The symbols move the objects like this.
si: j615->j35, j174->j382, j154->j764, j876->j941, j63->j915, j915->j753, j753->j737, j126->j644, j35->j945, j266->j234, j378->j91, j515->j353, j91->j240, j240->j912, j730->j562, j737->j615, j912->j237, j941->j516, j934->j63, j146->j730, j764->j527, j527->j224, j490->j174, j169->j490, j224->j378, j382->j515, j644->j12, j40->j932, j437->j934, j353->j876, j676->j437, j762->j587, j932->j266, j237->j762, j234->j146, j945->j40, j516->j154, j562->j126, j12->j676, j587->j169
pu: j615->j516, j174->j234, j154->j737, j876->j945, j63->j224, j915->j527, j753->j764, j126->j762, j35->j941, j266->j382, j378->j934, j515->j932, j91->j437, j240->j676, j730->j169, j737->j154, j912->j12, j941->j35, j934->j378, j146->j490, j764->j753, j527->j915, j490->j146, j169->j730, j224->j63, j382->j266, j644->j237, j40->j353, j437->j91, j353->j40, j676->j240, j762->j126, j932->j515, j237->j644, j234->j174, j945->j876, j516->j615, j562->j587, j12->j912, j587->j562

The rows follow the links: the fewer symbols apart two objects are, the more alike their rows tend to be.

Each row is also shifted at random along 2 hidden directions that mean nothing.

Some objects, each with a row of numbers:
j876 [ 11 -17   5  28 -17  33  15 -18   1 -17  21  -4   9   9  23  18 -12  -4   8 -23 -20   6 -15   5  -1  10  -8  -8  -3 -33  -6  18   8 -15   4 -11 -27  -2  17  -1   9  10   7   3 -12   4   7  -8  -5  -3  -2  -1 -27   5 -11 -27]
j762 [  7   7  -2 -25  16 -20  -2  20   6  16 -11  21 -14 -12  -9 -10  18   6 -11  15  17 -15  -2   2   3 -18   2   6  22  26  14 -13  -3   6   0  26   6 -12  -8   0  -2  -6  -9   6  19 -11 -13  -2  18   5   5  24  37  -1   8  18]
j737 [ 17  13  11  -4  20  11   9   2  30   5  -6  29 -13  -7  10 -23 -14  -7   1   2 -11   3   3  -5  12  -5  13  13  10  17  32 -31  14  12  13  11  -5 -16  15   6 -10  -5   4  -3  13  -9 -17 -12   8   2 -11  25  21  -2  -7  14]
j676 [-16   0  -2  -3   0   0 -31  13  23 -18   0  -9  23   2 -15  -3  13 -36  12   0  43  13  15 -11 -13  -4  26  -7   3  -6  16  -8  -3  -8  -3  10  23  26  -8   4  -4   7  -7  -1  14 -10 -17  -8 -14  10 -12 -11  14  21  -8  16]
j237 [-10  10  -7   2  11  -6 -23  17  33 -16   0  24  -2  -5 -21 -15  17 -32  -1   4  20   2  15 -18   8  -9  27   8  24  20  18  -9  -3  -1   6  16  13   2 -11   3   3  -9  -1   6  29 -13 -18   7  -1  17   2   9  15   4 -23  13]
j234 [-19  -1  -2  36 -16  18 -16  -5  17 -41   3  16 -16 -14 -12  21  12 -32  32   4 -16   4  -9 -31  18  52  21  -5  19 -20  -8  20   9 -25  25 -10   6   3  13 -12  -1   9   8 -22  -4   2  17   5  -7  -3  -5  -5 -44   0 -59   2]
j615 [ 21   1   2 -12  30  -7  17   3  15  15  -1  24 -21 -17  18 -21 -15  24 -14  10 -15  -3  -6  -3  12   4  -2  28   9  28  20 -27  16   5  11   5 -12 -27  26  -1  -4 -17   5  -3  -6  -1  -6 -15  19  -2 -13  29  12 -11  -5  21]
j126 [-24   3 -10 -11  -6 -24 -20  15  -4  -5 -16 -31   3 -26  -5   8  23   2  16  30  23  10  -3 -20  -9  25  14  -6   3  15  -2   0  16 -13 -11   7  22  27  13   9 -13  10   1 -17 -16  12  12   0   7 -20  -8 -12   2   8   5  40]
j527 [-21 -14  -2   8 -10  -6 -18 -12 -20  -1  -1 -26  16  14  -9  -1 -14   4  -3 -13   1   7  18  -7  -5   4  -6 -18 -34 -22 -24   4  -4  -5  -8 -13  10  18 -13  -4  -9  -9  -7   4 -26   0  16  11 -19   4  13 -40   2 -12  15 -11]
j515 [ 16   3   2  18  -3  18  28  -3  11  -6  17  16  -5  -4  14  15  -4  -2  13  -4 -13  -1 -25   2   2   8  -1   6  17 -10   0   4   6   3   9   2 -20 -16  20   5   6  15  15  -8   2   3  -3 -13   5 -16 -15  18 -24  11 -12 -14]
j934 [ -1   1   4 -13  12  -6 -13   8  28  -7  -1   7  27   4  -3  -9   3 -21  -1  -2  33   2  16  -2  -7 -11  21  -6   2  10  22 -15   0   6  -8   7  17  13   8   6  -9  -1  -3   4  20 -10 -25 -10  -6   7 -15   2  19  15  -5  18]
j945 [ 17   9  -3   0  16  -3  10   3  28   8 -13  22 -34 -32  15 -10  -4  13  13  14 -24   5  -8 -14  24  26  12  25  18  11  14 -17  24   1  17   4  -7 -24  28   3  -6  -6  11 -13  -8   3  -3   4  19  -5 -11  19  -9  -9 -21  17]
j915 [  7  -2   7  -3  16  11  -4  12  29  -5   4  19  14  14   3 -17 -11 -25 -10  -9  14   0   7   9   5 -19  17  -4   3   4  25 -18   2   6  10  10   2  -9   9   1   1  -6  -7  -1  23 -16 -16  -1 -11  20 -11  15  19   9  -7   1]
j378 [-31  -3  -3  16 -12  11 -34  -3  16 -26   8  -2  21  33 -22 -16  -1 -32   3 -31  18   5  29 -17   4  -9  17 -15  -8 -24 -11  11 -22  -9   2 -10  19  19 -29  -6  -8  -5 -11   9   3 -16   2  13 -35  27  17 -34  -4  -5 -18 -12]
j912 [ -1   1   0 -27  18 -29 -10  11 -18  27 -12  -5  -6  -1 -26 -19   5   3 -20   7  10 -12  15   9   0 -22  -8   2  -2  18  -4   2 -14  10  -7   9   5  -2 -29  -6   3 -10 -13   9  12  -4  -5  14   6   5  21   2  28 -14  23   1]
j644 [-19  -5   0  -8 -11 -11 -18   5 -15 -12   9 -28  24   1 -12  12  17  -2   0   1  21   1   9  -3 -14  -9  -3 -20 -11  -5 -19  16  -7 -12 -22   0  22  28 -12   6   4   7  -5   0   1   0   6   5 -10  -4   2 -19   0   9  17   8]

Start here and follow the symbols in turn, left to right. Where do you end up?
Answers are names.
[ 18  -2   5  15  -5  21  25   3  13 -13  18  23   4   5   6  23  -1 -21  10  -7 -17  -9 -22   9   2   2  -2  10  15 -15  11  10  -5  -5   8  -1 -21  -9  15  -3  13   9  16   0  16  -1  -6 -13   6  -3 -12  27 -24  17 -20 -17]
pu pu -> j382
[-29  -8  -4  14  -9  10 -30  -5   2 -27   4 -14  16  25 -23  -9  -7 -20   1 -25  11   7  27 -11   1  -1  15 -13 -18 -32 -10  16 -14  -7  -2 -12  11  25 -23  -1  -6  -5 -11   4 -12  -8   5   5 -34  20  16 -37  -1  -7 -13 -23]
pu si -> j915
[ 12   7   3  -4   9  -7  18  -4  -2  22 -14  13 -37 -35  14  -9  -6  47   3  26 -29  -2 -10  -4  15  31  -3  22   4  15  -2 -11  31   5  16  -2  -5 -25  22   0  -5  -2   6 -17 -20  24   3   2  31 -17  -3  23  -3 -13  -4  13]
si si pu -> j382
[-23  -3   0  18 -12  12 -40  -1   4 -24   6  -2  17  30 -27 -16   6 -40  -6 -31  17   2  33  -1  -5 -13  11 -13  -2 -22 -16  13 -31  -8   3  -7  11  11 -32  -6   3 -10 -14  19  10 -22  -3  16 -36  32  27 -18  -1  -7 -14 -23]
pu pu si -> j240
[ 17   0   3  -3  14   2  23  -4  -4  27  -4  13 -20  -4  19 -19 -17  30 -15   1 -26  -9  -8  11  20  -1 -13  22   0   8   2 -10   4   5   7   1 -23 -36   8  -4   0 -11   7   8 -12   2  -3   6  17  -1   3  21   2 -18   8  -9]
pu pu pu -> j941
[ 25   1   1   3   9   5  28   7   4   5   7  19  -2  -6  11  12   8  -1  -1  16 -10  -6 -25  10   2 -10  -8  15  25   7  14   1  -8   2   2  11 -22 -14  20  -9   9  21   6   3  19   2  -3 -10  17  -4  -8  33  -4  15  -3 -16]
si si -> j515
[-14  -6   2  -2 -10  -6 -22   3  -6  -9  -4   3  13  27 -19 -15   2 -24 -21 -26   6 -13  20   8 -10 -30  -2  -2  -9  -9 -12  14 -33   8  -7   1  14   6 -40  -5   5 -15 -12  28  11 -10  -7  18 -27  24  22 -16  12  -9  10 -24]
si pu pu -> j912
[-18  -1  -2 -15  -1 -19 -18  12 -13  -8  -1 -38  28  -1 -10   9   8  -9   3   9  30   1  13   4  -9 -17  -3 -15  -8   6  -2  -1   2   0 -25   1  15  31 -14   5   0   3  -7   5   3  -6   2   0  -7   2   2 -14  13   8  26  14]
pu pu pu -> j912
[ -2   1   4  24  -2  14   8 -10  25 -20  -3  25 -34 -17   3   8  -5   1  15   6 -27   3 -11 -24  18  41  11   8  19  -3   0   4  13 -17  19  -7  -3 -15   6   2   0   2  10 -18  -8   6   9  13   8   0  -1   5 -30  -4 -49  -1]
si pu -> j382
[ -9  -3   1 -11 -14 -17   5  -1 -41  20 -15 -25 -19 -24   6  18   9  35   3  19  -9  -5 -14  -5  -5  18 -15   1 -14  -2 -30   8  16  -7  -9 -12  -1   1  -2   3   1   8   3  -9 -25  22  26   7  22 -26  13  -8  -8  -6  21   7]
pu pu -> j146
[ 11  -3   1  -8   7  14   2  -1   1   5  18   6  31  28  -5 -19  -8 -20 -22 -30  14  -8  13  23  -5 -38  -9 -11 -11  -3   4  -2 -18  10  -9   5  -1   2 -14   3   6  -4  -6  24  25 -12 -16  -4 -18  20   3  -4  21  10  19 -16]
si si -> j753
[-10  -6   3   8   0  10   9 -13 -22   8  -3 -23   1 -11  16   5 -13  20   6   5  -7  13  -2  -1   3  19  -8  -3 -24  -8  -8  -6  19  -2  -1 -11  -5  -2  20   5  -7   2   1 -23 -33  16  21 -10   2 -20  -9 -21 -10  -3  14  17]
pu pu -> j516
[-18  -8 -10  10 -21  -3 -10  -1 -28 -12   5 -23   9   6 -13  21  16 -10   5  -4   7  -2  -2  -3 -15   3  -1 -14  -3 -18 -27  28 -12 -11 -10 -17   2  21 -17   0  -1  17   2   8 -10  11  16  17 -12  -4  14 -24 -12   6  11 -21]
pu si si -> j490
[ 12   5   8  19 -10  18  25  -3   7  -3  -3   3  -2 -14  26  23 -14   4  19   7 -15   5 -28   1   6  24   0  -1   8  -1   5  -5  21  -3   7   0 -10   2  38   0  -3  11  10 -15 -10   9   0 -14   7 -13 -27  15 -22   8 -13  -1]
pu si -> j932
[-10  -4  -2   6  -8   5  -5 -10 -11   2  -4 -27   9   2  14   9 -16  15   7  -7  -5  16   5  -9   2  26   2 -10 -16 -14 -16   5  10   1 -10 -16   1  15  10  -2 -11  -8   6 -13 -32  10  14  -6 -11  -9  -3 -24 -15  -1   7  12]
si si si -> j224
[ 18   4  -1  -8   0  -3  20   9 -11  18   6  22  -3   5   0   1  11   0 -20  10 -13 -22 -17  16   1 -32 -22   4  19   8   7   6 -24  13   0   9 -10 -28 -12   3  14   3   1   9  23  -3  -7  -1  16   7   5  30  12   3  11 -24]
pu si si -> j126
